Below is a small trained network, with its code and all its weights. Each question gives an input and a class and asks what happens when units are switched off, that is, made to give their printed mean instead of their output.

import numpy as np


def w(rows, s, z=0):
    codes = np.array(rows[::2]) - 128.0
    scale = np.full(codes.shape[1], s)
    scale[-1] = z or s
    return codes * scale


def norm(h):
    return h / np.sqrt((h * h).mean(-1, keepdims=True) + 1e-5)


def f(y):
    return np.maximum(y, 0)


def log_softmax(a):
    a = a - a.max(-1, keepdims=True)
    return a - np.log(np.exp(a).sum(-1, keepdims=True))


def net(x, mask):
    res = np.array(x, float).reshape(1, 8) / 4 @ E
    u = 0
    for l in range(2):
        y = f(norm(res) @ A[l][:, :-1].T + A[l][:, -1])
        res = res + np.where(mask[u : u + 13], y, B[l][:, -1]) @ B[l][:, :-1]
        u += 13
    return log_softmax(norm(res)[-1] @ U[:, :-1].T + U[:, -1])


A, B = {}, {}
E = w([
[246,251,162,166,110,81,187,125],'x0',
[86,131,20,109,152,189,115,117],'x1',
[49,110,65,227,142,141,150,174],'x2',
[63,147,120,179,88,102,138,168],'x3',
[111,124,146,16,73,91,130,92],'x4',
[121,180,217,162,227,180,46,166],'x5',
[152,76,136,155,174,130,168,136],'x6',
[108,177,111,125,199,122,157,138],'x7',
],0.0027)
A[0] = w([
[56,136,38,62,65,147,113,102,21],'L0N1',
[200,22,84,88,145,195,121,148,58],'L0N2',
[8,104,152,163,198,180,36,181,11],'L0N3',
[125,114,191,95,60,93,196,67,44],'L0N4',
[158,149,127,235,101,131,85,139,1],'L0N5',
[224,130,92,146,144,122,152,125,79],'L0N6',
[223,200,77,124,77,92,151,99,159],'L0N7',
[178,177,225,14,125,117,58,134,7],'L0N8',
[171,200,37,179,229,136,161,118,4],'L0N9',
[45,124,45,73,66,147,139,117,32],'L0N10',
[138,69,144,31,163,120,139,159,119],'L0N11',
[4,104,180,141,183,152,108,136,16],'L0N12',
[201,116,239,109,178,127,150,178,92],'L0N13',
],0.0036,0.0031)
B[0] = w([
[46,110,4,71,50,121,74,140,189],'L0N1',
[96,64,161,179,108,117,178,52,170],'L0N2',
[82,10,178,152,227,48,112,179,239],'L0N3',
[173,94,119,108,185,37,128,206,182],'L0N4',
[104,162,98,200,15,153,132,218,150],'L0N5',
[52,151,133,86,154,154,131,159,167],'L0N6',
[43,84,172,140,200,131,88,164,250],'L0N7',
[185,239,187,34,164,123,34,52,204],'L0N8',
[181,158,123,85,188,209,240,135,177],'L0N9',
[92,129,56,13,74,114,94,156,197],'L0N10',
[126,193,136,169,84,165,96,102,188],'L0N11',
[103,41,180,141,219,122,64,189,187],'L0N12',
[73,190,69,76,106,96,84,134,210],'L0N13',
],0.0037,0.0025)
A[1] = w([
[155,31,184,129,56,138,187,44,70],'L1N1',
[89,113,80,215,156,123,139,164,104],'L1N2',
[90,148,165,146,115,55,175,175,147],'L1N3',
[104,56,30,71,69,149,98,73,106],'L1N4',
[113,169,159,246,54,169,125,156,2],'L1N5',
[178,79,153,72,120,170,107,35,130],'L1N6',
[93,115,3,74,77,126,90,139,26],'L1N7',
[152,155,146,150,58,43,183,188,74],'L1N8',
[83,84,95,178,112,144,181,152,207],'L1N9',
[182,203,122,190,180,180,184,150,55],'L1N10',
[131,101,145,99,52,36,181,120,89],'L1N11',
[150,203,150,72,142,150,40,58,62],'L1N12',
[91,122,128,169,238,139,109,133,93],'L1N13',
],0.0051,0.0028)
B[1] = w([
[123,169,110,229,199,129,175,90,162],'L1N1',
[134,148,171,62,108,123,77,130,226],'L1N2',
[171,80,80,113,134,165,101,94,209],'L1N3',
[56,160,118,158,63,122,188,89,240],'L1N4',
[169,169,43,173,3,98,23,196,163],'L1N5',
[131,206,174,184,142,101,118,146,186],'L1N6',
[62,84,107,76,29,109,178,106,216],'L1N7',
[168,66,64,90,185,117,72,122,184],'L1N8',
[157,198,190,128,116,115,105,128,254],'L1N9',
[133,143,64,97,84,208,203,130,196],'L1N10',
[124,70,89,127,180,143,138,93,193],'L1N11',
[151,157,189,101,78,79,149,111,220],'L1N12',
[107,56,140,130,123,152,149,160,230],'L1N13',
],0.0058,0.0038)
U = w([
[176,231,246,57,126,64,82,80,194],'0',
[191,167,59,162,32,143,28,219,69],'1',
[1,102,71,72,2,93,170,78,193],'2',
[47,26,200,156,205,158,49,210,163],'3',
[155,187,89,98,163,235,245,175,134],'4',
[95,128,148,248,170,106,205,30,2],'5',
[206,22,48,97,198,55,109,77,92],'6',
],0.01,0.0022)

Each question gives the input, the list of numbers given to net, and the class t.
The units are the neurons (one row each of A and B). Each row of codes is followed by its name. A weight is (code - 128) times the scale printed after its matrix; where a second scale follows, it is the last column's (A, B and U).
mask holds one flag per neuron, layer by layer. A switched-off neuron (its flag False) gives its mean, the last column of its row in B, instead of its output. The means were averaged over made-up inputs and are rounded, as every weight is.
A unit's drop is (log p(t) with every unit on - log p(t) with that unit switched off) / (log p(t) with every unit on - log p(t) with every unit switched off).
The circuit of an input: a set's keep is (log p(t) with only the set's units on - log p(t) with every unit switched off) / (log p(t) with every unit on - log p(t) with every unit switched off). Starting from the 12 units with the biggest drops (on a tie, the unit counted first), units are removed one at a time, each time the one whose removal leaves the highest keep (on an exact tie, the one counted first), for as long as the keep stays at least 0.8.
circuit, biggest first: the units of the circuit, biggest drop first
unit that matters most: the unit with the biggest drop
k most important neurons of layer l: the k neurons of layer l with the biggest drops, biggest first
drop when u is switched off: that unit's drop, to one decimal
input [8,-8,5,8,4,3,1,-7], class 1: circuit, biggest first : L1N5
input [-4,2,-8,0,-3,0,2,-5], class 5: circuit, biggest first : L0N2, L1N1
input [-8,-4,1,-2,7,0,5,-7], class 5: 2 most important neurons of layer 1 : L1N1, L1N6
input [-1,-3,0,3,5,2,8,3], class 3: circuit, biggest first : L1N7, L1N12
input [7,4,6,-7,-6,-1,-1,-7], class 4: 2 most important neurons of layer 0 : L0N9, L0N6
input [4,4,-7,5,-3,4,5,0], class 4: 3 most important neurons of layer 1 : L1N10, L1N9, L1N2
input [0,3,2,7,-7,0,4,4], class 4: 3 most important neurons of layer 0 : L0N9, L0N7, L0N1
input [-2,-4,1,2,-4,-2,-8,6], class 1: 3 most important neurons of layer 0 : L0N7, L0N8, L0N4
input [4,-2,-5,-6,-6,-8,3,-8], class 5: 2 most important neurons of layer 1 : L1N1, L1N6
input [5,-2,1,2,-7,4,-5,5], class 4: 3 most important neurons of layer 0 : L0N9, L0N1, L0N11
input [2,-1,7,-7,7,-2,6,2], class 5: 2 most important neurons of layer 0 : L0N3, L0N2
input [1,0,1,3,-1,-6,7,-5], class 5: drop when L1N3 is switched off : -0.1
input [8,-1,6,5,-2,7,7,6], class 4: drop when L0N9 is switched off : 0.7
input [-2,1,-5,-8,2,-4,8,5], class 5: unit that matters most : L0N2
input [5,-1,5,1,-2,-2,-6,3], class 1: drop when L1N5 is switched off : 0.7
